Below are the code and all the weights of a small trained network. Each question names an input and a class and asks about switching units off, where a switched-off unit gives its printed mean instead of its output.

import numpy as np


def w(rows, s, z=0):
    codes = np.array(rows[::2]) - 128.0
    scale = np.full(codes.shape[1], s)
    scale[-1] = z or s
    return codes * scale


def f(y):
    return y / 2 * (1 + np.tanh(0.7978845608 * (y + 0.044715 * y**3)))


def log_softmax(a):
    a = a - a.max(-1, keepdims=True)
    return a - np.log(np.exp(a).sum(-1, keepdims=True))


def net(x, mask):
    res = np.array(x, float).reshape(1, 8) / 4 @ E
    y = f(res @ A[0][:, :-1].T + A[0][:, -1])
    res = res + np.where(mask, y, B[0][:, -1]) @ B[0][:, :-1]
    return log_softmax(res[-1] @ U[:, :-1].T + U[:, -1])


A, B = {}, {}
E = w([
[254,134,151,132,83],'x0',
[124,84,131,81,66],'x1',
[157,143,132,54,207],'x2',
[103,141,186,122,180],'x3',
[140,153,64,200,182],'x4',
[112,47,184,173,159],'x5',
[110,109,57,74,109],'x6',
[79,231,159,173,108],'x7',
],0.0091)
A[0] = w([
[106,108,55,175,56,155],'neuron 1',
[173,105,167,35,178,160],'neuron 2',
[169,189,123,151,196,252],'neuron 3',
[182,119,166,112,39,88],'neuron 4',
[188,167,184,89,51,184],'neuron 5',
[66,127,69,154,101,108],'neuron 6',
[194,29,105,136,126,178],'neuron 7',
[39,86,140,122,121,149],'neuron 8',
[133,109,80,103,51,174],'neuron 9',
[116,104,108,106,61,144],'neuron 10',
[169,125,97,53,163,73],'neuron 11',
[100,221,159,143,120,133],'neuron 12',
[113,90,98,88,26,122],'neuron 13',
[189,190,159,195,123,239],'neuron 14',
[81,122,177,221,114,62],'neuron 15',
[111,242,35,197,188,167],'neuron 16',
[152,195,97,155,178,196],'neuron 17',
[90,195,87,135,162,12],'neuron 18',
[60,222,141,132,129,16],'neuron 19',
[46,61,194,154,136,133],'neuron 20',
[170,87,140,49,186,157],'neuron 21',
[175,181,160,106,30,189],'neuron 22',
[125,133,119,69,73,155],'neuron 23',
[177,59,50,117,149,116],'neuron 24',
[215,16,82,129,151,161],'neuron 25',
[119,185,73,144,193,144],'neuron 26',
[196,151,179,180,76,168],'neuron 27',
[123,100,254,193,159,202],'neuron 28',
],0.0094,0.0036)
B[0] = w([
[162,134,94,58,147,188],'neuron 1',
[76,170,199,81,116,203],'neuron 2',
[92,119,115,158,41,218],'neuron 3',
[173,197,64,145,123,184],'neuron 4',
[165,201,131,80,89,207],'neuron 5',
[92,153,88,65,158,172],'neuron 6',
[203,70,80,178,112,210],'neuron 7',
[61,118,120,105,190,197],'neuron 8',
[173,87,89,90,141,190],'neuron 9',
[165,79,63,97,153,174],'neuron 10',
[113,118,197,125,120,167],'neuron 11',
[175,120,130,150,71,208],'neuron 12',
[146,72,51,92,145,203],'neuron 13',
[87,136,132,192,1,221],'neuron 14',
[88,126,207,162,128,199],'neuron 15',
[31,176,69,160,91,254],'neuron 16',
[69,144,110,171,64,200],'neuron 17',
[166,153,59,164,103,167],'neuron 18',
[186,74,112,202,104,199],'neuron 19',
[52,114,183,115,214,217],'neuron 20',
[105,137,207,134,108,199],'neuron 21',
[179,181,120,85,32,208],'neuron 22',
[151,91,106,55,170,176],'neuron 23',
[177,52,143,135,78,189],'neuron 24',
[182,51,131,189,64,226],'neuron 25',
[111,159,94,193,99,194],'neuron 26',
[87,219,156,231,97,196],'neuron 27',
[69,99,215,180,153,246],'neuron 28',
],0.0086,0.0088)
U = w([
[249,119,63,119,124,36],'0',
[149,137,28,210,101,251],'1',
[134,143,138,73,197,117],'2',
[128,50,167,169,144,230],'3',
[94,226,178,154,102,107],'4',
[131,104,217,142,205,31],'5',
[136,131,56,35,171,103],'6',
[63,152,94,131,254,121],'7',
],0.0094,0.0019)

Each question gives the input, the list of numbers given to net, and the class t.
The units are the neurons (one row each of A and B). Each row of codes is followed by its name. A weight is (code - 128) times the scale printed after its matrix; where a second scale follows, it is the last column's (A, B and U).
mask holds one flag per neuron, in row order. A switched-off neuron (its flag False) gives its mean, the last column of its row in B, instead of its output. The means were averaged over made-up inputs and are rounded, as every weight is.
A unit's drop is (log p(t) with every unit on - log p(t) with that unit switched off) / (log p(t) with every unit on - log p(t) with every unit switched off).
The circuit of an input: a set's keep is (log p(t) with only the set's units on - log p(t) with every unit switched off) / (log p(t) with every unit on - log p(t) with every unit switched off). Starting from the 12 units with the biggest drops (on a tie, the unit counted first), units are removed one at a time, each time the one whose removal leaves the highest keep (on an exact tie, the one counted first), for as long as the keep stays at least 0.8.
circuit, biggest first: the units of the circuit, biggest drop first
top k neurons: the k neurons with the biggest drops, biggest first
drop when u is switched off: that unit's drop, to one decimal
input [1,6,6,5,-8,4,-4,3], class 5: circuit, biggest first	[neuron 14; neuron 20]
input [-8,-1,6,-8,0,5,1,-2], class 7: circuit, biggest first	[neuron 8; neuron 14]
input [0,-5,3,7,1,4,-6,-3], class 5: top 2 neurons	[neuron 28; neuron 16]
input [6,-2,7,6,8,-6,-3,-1], class 4: circuit, biggest first	[neuron 2; neuron 7]
input [-2,4,-1,-2,2,1,-3,-3], class 0: circuit, biggest first	[neuron 28; neuron 16; neuron 14]
input [3,6,7,-4,7,-3,-7,-1], class 4: circuit, biggest first	[neuron 13; neuron 19]
input [6,2,-4,2,-4,6,-8,-2], class 4: circuit, biggest first	[neuron 27]
input [6,2,-1,4,3,6,-4,1], class 4: circuit, biggest first	[neuron 27; neuron 13]
input [-3,7,4,-8,0,-1,8,-1], class 0: circuit, biggest first	[neuron 16; neuron 9]
input [-6,-6,6,2,-3,7,-2,1], class 5: top 2 neurons	[neuron 28; neuron 16]
input [-8,4,6,3,0,-3,-6,7], class 1: top 2 neurons	[neuron 19; neuron 18]
input [5,-5,-4,0,-5,-2,-1,-5], class 0: drop when neuron 16 is switched off	0.2
input [-2,-4,2,-7,-5,-7,4,-6], class 0: drop when neuron 24 is switched off	0.2
input [-7,-3,-3,-1,1,0,8,-7], class 6: drop when neuron 6 is switched off	0.1
input [-5,2,-6,-5,4,0,-3,-4], class 6: top neuron	[neuron 1]
